Below are the code and all the weights of a small trained network. Each question names an input and a class and asks about switching units off, where a switched-off unit gives its printed mean instead of its output.

import numpy as np


def w(rows, s, z=0):
    codes = np.array(rows[::2]) - 128.0
    scale = np.full(codes.shape[1], s)
    scale[-1] = z or s
    return codes * scale


def f(y):
    return y / 2 * (1 + np.tanh(0.7978845608 * (y + 0.044715 * y**3)))


def log_softmax(a):
    a = a - a.max(-1, keepdims=True)
    return a - np.log(np.exp(a).sum(-1, keepdims=True))


def net(x, mask):
    res = np.array(x, float).reshape(1, 8) / 4 @ E
    y = f(res @ A[0][:, :-1].T + A[0][:, -1])
    res = res + np.where(mask, y, B[0][:, -1]) @ B[0][:, :-1]
    return log_softmax(res[-1] @ U[:, :-1].T + U[:, -1])


A, B = {}, {}
E = w([
[125,131,127,122,127,125,130,131,122,128,129],'x0',
[100,71,130,126,112,62,60,52,102,78,79],'x1',
[117,133,136,126,136,128,137,130,121,118,127],'x2',
[81,130,105,42,155,146,118,134,222,115,115],'x3',
[105,104,253,103,37,144,142,136,138,172,131],'x4',
[124,129,119,131,113,129,124,128,131,123,139],'x5',
[130,128,130,132,131,130,129,124,132,131,122],'x6',
[123,132,133,128,131,126,129,129,127,123,131],'x7',
],0.019)
A[0] = w([
[115,106,135,177,112,118,111,103,67,110,110,101],'neuron 0',
[160,131,189,179,74,120,130,139,53,144,133,159],'neuron 1',
[87,72,213,86,50,95,108,87,138,128,88,26],'neuron 2',
[70,87,120,61,113,99,89,64,151,115,80,60],'neuron 3',
[173,189,119,212,114,128,167,156,62,169,167,241],'neuron 4',
[164,159,122,166,164,156,166,175,135,136,163,239],'neuron 5',
[145,190,69,141,187,118,145,172,183,112,149,183],'neuron 6',
[158,120,188,184,74,124,142,117,65,169,146,131],'neuron 7',
[114,119,66,151,171,90,81,83,116,62,92,130],'neuron 8',
[130,86,143,177,115,98,91,64,35,115,119,162],'neuron 9',
[133,149,195,111,60,173,178,186,176,194,157,126],'neuron 10',
[180,158,88,252,146,112,149,118,30,125,124,254],'neuron 11',
[92,77,143,122,71,115,98,79,126,114,86,56],'neuron 12',
],0.011,0.0067)
B[0] = w([
[166,172,135,140,85,98,130,114,152,115,157,164],'neuron 0',
[109,106,113,173,26,101,172,149,144,112,26,205],'neuron 1',
[170,67,254,148,108,187,81,191,140,66,182,219],'neuron 2',
[89,69,121,110,177,140,57,155,172,90,176,196],'neuron 3',
[73,75,129,181,158,203,93,164,55,143,101,222],'neuron 4',
[115,89,115,107,106,240,102,209,85,157,92,206],'neuron 5',
[197,155,104,57,100,221,79,179,165,122,62,204],'neuron 6',
[78,129,139,142,58,104,189,136,106,115,47,206],'neuron 7',
[120,126,29,87,191,57,124,57,148,66,155,204],'neuron 8',
[224,185,187,159,75,57,159,83,100,86,159,197],'neuron 9',
[19,144,146,126,182,76,200,125,146,235,181,253],'neuron 10',
[131,133,181,211,164,146,13,140,13,147,249,226],'neuron 11',
[193,94,142,136,124,158,104,140,123,66,159,182],'neuron 12',
],0.0091,0.027)
U = w([
[137,18,185,166,161,217,30,191,63,131,181,194],'0',
[201,216,97,185,145,18,83,7,37,128,182,162],'1',
[216,237,39,25,121,240,120,183,180,164,10,187],'2',
[117,71,17,60,216,28,108,26,193,78,115,3],'3',
[45,100,123,186,86,114,234,154,57,214,19,79],'4',
[216,114,188,165,15,63,175,119,127,86,101,99],'5',
[51,184,166,57,191,82,222,147,236,254,205,122],'6',
],0.0076,0.0029)

Each question gives the input, the list of numbers given to net, and the class t.
The units are the neurons (one row each of A and B). Each row of codes is followed by its name. A weight is (code - 128) times the scale printed after its matrix; where a second scale follows, it is the last column's (A, B and U).
mask holds one flag per neuron, in row order. A switched-off neuron (its flag False) gives its mean, the last column of its row in B, instead of its output. The means were averaged over made-up inputs and are rounded, as every weight is.
A unit's drop is (log p(t) with every unit on - log p(t) with that unit switched off) / (log p(t) with every unit on - log p(t) with every unit switched off).
The circuit of an input: a set's keep is (log p(t) with only the set's units on - log p(t) with every unit switched off) / (log p(t) with every unit on - log p(t) with every unit switched off). Starting from the 12 units with the biggest drops (on a tie, the unit counted first), units are removed one at a time, each time the one whose removal leaves the highest keep (on an exact tie, the one counted first), for as long as the keep stays at least 0.8.
circuit, biggest first: the units of the circuit, biggest drop first
most important unit: the unit with the biggest drop
top k neurons: the k neurons with the biggest drops, biggest first
drop when u is switched off: that unit's drop, to one decimal
input [-2,2,-7,6,-7,-7,-5,7], class 3: circuit, biggest first : (neuron 8)
input [-3,1,-3,-1,-7,-2,-4,-2], class 1: top 3 neurons : (neuron 8; neuron 2; neuron 11)
input [-3,5,5,8,0,1,5,5], class 3: top 4 neurons : (neuron 11; neuron 8; neuron 4; neuron 5)
input [0,-4,2,3,0,1,4,-2], class 2: top 2 neurons : (neuron 6; neuron 11)
input [1,0,3,5,-3,-8,0,-6], class 2: top 2 neurons : (neuron 6; neuron 10)
input [-6,1,0,5,-6,-2,-7,5], class 3: top 2 neurons : (neuron 8; neuron 5)
input [6,8,-7,0,7,7,-2,2], class 5: top 2 neurons : (neuron 9; neuron 11)
input [-6,0,3,6,7,-7,3,3], class 6: top 3 neurons : (neuron 10; neuron 11; neuron 4)
input [-7,-2,5,1,-8,-7,-4,0], class 2: top 2 neurons : (neuron 6; neuron 2)
input [-8,-5,8,6,2,-7,7,-6], class 6: drop when neuron 10 is switched off : 0.4
input [-2,-6,8,6,2,1,7,8], class 6: drop when neuron 10 is switched off : 0.8
input [-8,-3,1,-8,4,-3,0,-4], class 4: drop when neuron 9 is switched off : 0.0
input [3,-8,-3,7,5,-3,-7,5], class 6: drop when neuron 10 is switched off : 0.4
input [-8,8,8,-1,-1,1,-8,-7], class 1: most important unit : neuron 9
